Below are the code and all the weights of a small trained network. Each question names an input and a target symbol and asks about switching units off, where a switched-off unit gives its printed mean instead of its output.

import numpy as np


def w(rows, s, z=0):
    codes = np.array(rows[::2]) - 128.0
    scale = np.full(codes.shape[1], s)
    scale[-1] = z or s
    return codes * scale


def norm(h):
    return h / np.sqrt((h * h).mean(-1, keepdims=True) + 1e-5)


def f(y):
    return y / 2 * (1 + np.tanh(0.7978845608 * (y + 0.044715 * y**3)))


def softmax(a):
    e = np.exp(a - a.max(-1, keepdims=True))
    return e / e.sum(-1, keepdims=True)


def log_softmax(a):
    a = a - a.max(-1, keepdims=True)
    return a - np.log(np.exp(a).sum(-1, keepdims=True))


def net(x, mask):
    ids = ['βγδημξστφ'.index(c) for c in x.split()]
    T = len(ids)
    res = E[ids] + P[:T]
    r = norm(res)
    for j in range(3):
        rows = slice(4 * j, 4 * j + 4)
        q, k, v = (r @ M[0][rows].T for M in (Q, K, V))
        z = softmax(np.where(np.tri(T) > 0, q @ k.T / 4**0.5, -1e9)) @ v
        o = O[0][rows]
        res = res + np.where(mask[j], z, o[:, -1]) @ o[:, :-1]
    y = f(norm(res) @ A[0][:, :-1].T + A[0][:, -1])
    res = res + np.where(mask[3:11], y, B[0][:, -1]) @ B[0][:, :-1]
    return log_softmax(norm(res)[-1] @ U[:, :-1].T + U[:, -1])


Q, K, V, O, A, B = {}, {}, {}, {}, {}, {}
E = w([
[185,120,46,59],'β',
[174,126,170,2],'γ',
[177,136,183,93],'δ',
[141,100,94,5],'η',
[106,219,135,6],'μ',
[119,84,40,90],'ξ',
[210,167,106,43],'σ',
[172,216,117,91],'τ',
[73,131,144,78],'φ',
],0.01)
P = w([
[99,88,131,199],'0',
[120,198,91,49],'1',
[102,193,168,100],'2',
[147,172,121,12],'3',
[56,185,66,25],'4',
[17,86,1,57],'5',
],0.0099)
Q[0] = w([
[147,123,139,176],'H0',
[117,44,169,254],'H0',
[126,150,138,80],'H0',
[129,120,190,80],'H0',
[147,124,130,15],'H1',
[87,107,97,96],'H1',
[188,203,114,122],'H1',
[106,159,123,84],'H1',
[114,108,133,111],'H2',
[110,104,79,141],'H2',
[206,125,137,173],'H2',
[111,142,128,135],'H2',
],0.013)
K[0] = w([
[141,166,49,83],'H0',
[153,220,58,72],'H0',
[157,117,92,194],'H0',
[154,42,37,188],'H0',
[96,92,87,208],'H1',
[160,136,198,185],'H1',
[35,69,150,189],'H1',
[173,89,164,235],'H1',
[138,118,86,123],'H2',
[105,161,205,131],'H2',
[69,131,73,2],'H2',
[103,151,235,167],'H2',
],0.0093)
V[0] = w([
[30,63,253,114],'H0',
[89,183,80,42],'H0',
[48,133,80,218],'H0',
[249,42,20,136],'H0',
[149,157,51,24],'H1',
[62,98,25,83],'H1',
[50,2,144,133],'H1',
[53,70,35,189],'H1',
[62,250,74,119],'H2',
[75,24,190,91],'H2',
[72,209,145,194],'H2',
[161,150,164,187],'H2',
],0.0096)
O[0] = w([
[104,165,222,61,244],'H0',
[58,198,92,146,189],'H0',
[81,35,120,60,115],'H0',
[196,82,114,233,101],'H0',
[94,199,81,199,197],'H1',
[2,155,109,194,232],'H1',
[82,88,194,158,208],'H1',
[49,24,131,140,170],'H1',
[49,108,95,103,254],'H2',
[141,208,219,140,99],'H2',
[74,129,76,80,83],'H2',
[197,107,126,86,39],'H2',
],0.0099,0.0036)
A[0] = w([
[167,208,79,100,131],'N0',
[170,62,113,145,135],'N1',
[80,5,164,133,179],'N2',
[170,112,173,159,34],'N3',
[186,107,232,210,3],'N4',
[56,111,180,127,53],'N5',
[123,112,110,164,85],'N6',
[171,213,153,245,178],'N7',
],0.011,0.005)
B[0] = w([
[1,52,75,115,205],'N0',
[101,182,65,35,132],'N1',
[143,92,31,44,213],'N2',
[144,109,127,119,114],'N3',
[1,147,62,25,137],'N4',
[63,125,71,107,177],'N5',
[159,119,164,80,124],'N6',
[216,126,210,111,255],'N7',
],0.0077,0.0057)
U = w([
[123,58,85,247,118],'β',
[194,250,150,124,122],'γ',
[192,126,175,39,156],'δ',
[79,159,167,231,240],'η',
[75,228,92,102,66],'μ',
[46,1,102,168,4],'ξ',
[232,202,48,193,152],'σ',
[184,108,3,46,159],'τ',
[61,72,193,46,135],'φ',
],0.0098,0.0032)

Each question gives the input, a string of symbols that net reads in full, and the target symbol t.
The units are the heads (4 rows each of Q, K, V and O) and the neurons (one row each of A and B). Each row of codes is followed by its name. A weight is (code - 128) times the scale printed after its matrix; where a second scale follows, it is the last column's (O, A, B and U).
mask holds one flag per unit, heads first, then neurons. A switched-off unit (its flag False) gives its mean, the last column of its rows in O or B, instead of its output. The means were averaged over made-up inputs and are rounded, as every weight is.
A unit's drop is (log p(t) with every unit on - log p(t) with that unit switched off) / (log p(t) with every unit on - log p(t) with every unit switched off).
The circuit of an input: a set's keep is (log p(t) with only the set's units on - log p(t) with every unit switched off) / (log p(t) with every unit on - log p(t) with every unit switched off). Starting from all 11 units, units are removed one at a time, each time the one whose removal leaves the highest keep (on an exact tie, the one counted first), for as long as the keep stays at least 0.8.
circuit, biggest first: the units of the circuit, biggest drop first
unit that matters most: the unit with the biggest drop
heads that matter: for each layer, one digit per head in row order, 1 if its drop is at least 0.15 and else 0, layers parted by /
drop when u is switched off: that unit's drop, to one decimal
input γ μ τ β, target γ: heads that matter : 100
input β μ μ τ γ, target β: circuit, biggest first : H0
input σ δ η β τ η, target σ: heads that matter : 110
input σ μ τ φ η δ, target σ: circuit, biggest first : H0; H1
input δ τ ξ, target δ: heads that matter : 000
input μ β σ γ, target μ: heads that matter : 000
input η δ μ, target η: circuit, biggest first : H1; H0
input η τ η τ, target η: circuit, biggest first : H1; H0
input ξ β τ τ, target ξ: heads that matter : 010
input η γ η η, target η: circuit, biggest first : H1; H2
input ξ ξ η β τ η, target ξ: heads that matter : 110
input γ β μ δ τ, target γ: circuit, biggest first : H0; H1
input τ β ξ σ, target τ: heads that matter : 010
input τ μ η μ, target τ: circuit, biggest first : H1; H0
input β δ γ τ δ μ, target β: unit that matters most : H0
input σ τ τ, target σ: heads that matter : 100
input η η φ σ ξ, target η: heads that matter : 010
input η φ τ ξ, target η: heads that matter : 110
input γ τ τ ξ, target γ: heads that matter : 110
input τ τ ξ, target τ: circuit, biggest first : H1
input γ φ ξ, target γ: heads that matter : 000
input σ τ δ τ, target σ: heads that matter : 100
input τ δ δ, target τ: heads that matter : 000
input η σ β σ, target η: drop when H1 is switched off : 0.5
input β η ξ φ μ, target β: drop when N6 is switched off : 0.0
input τ φ δ η, target τ: drop when H1 is switched off : 0.3
input η τ η η φ μ, target η: drop when N2 is switched off : 0.1
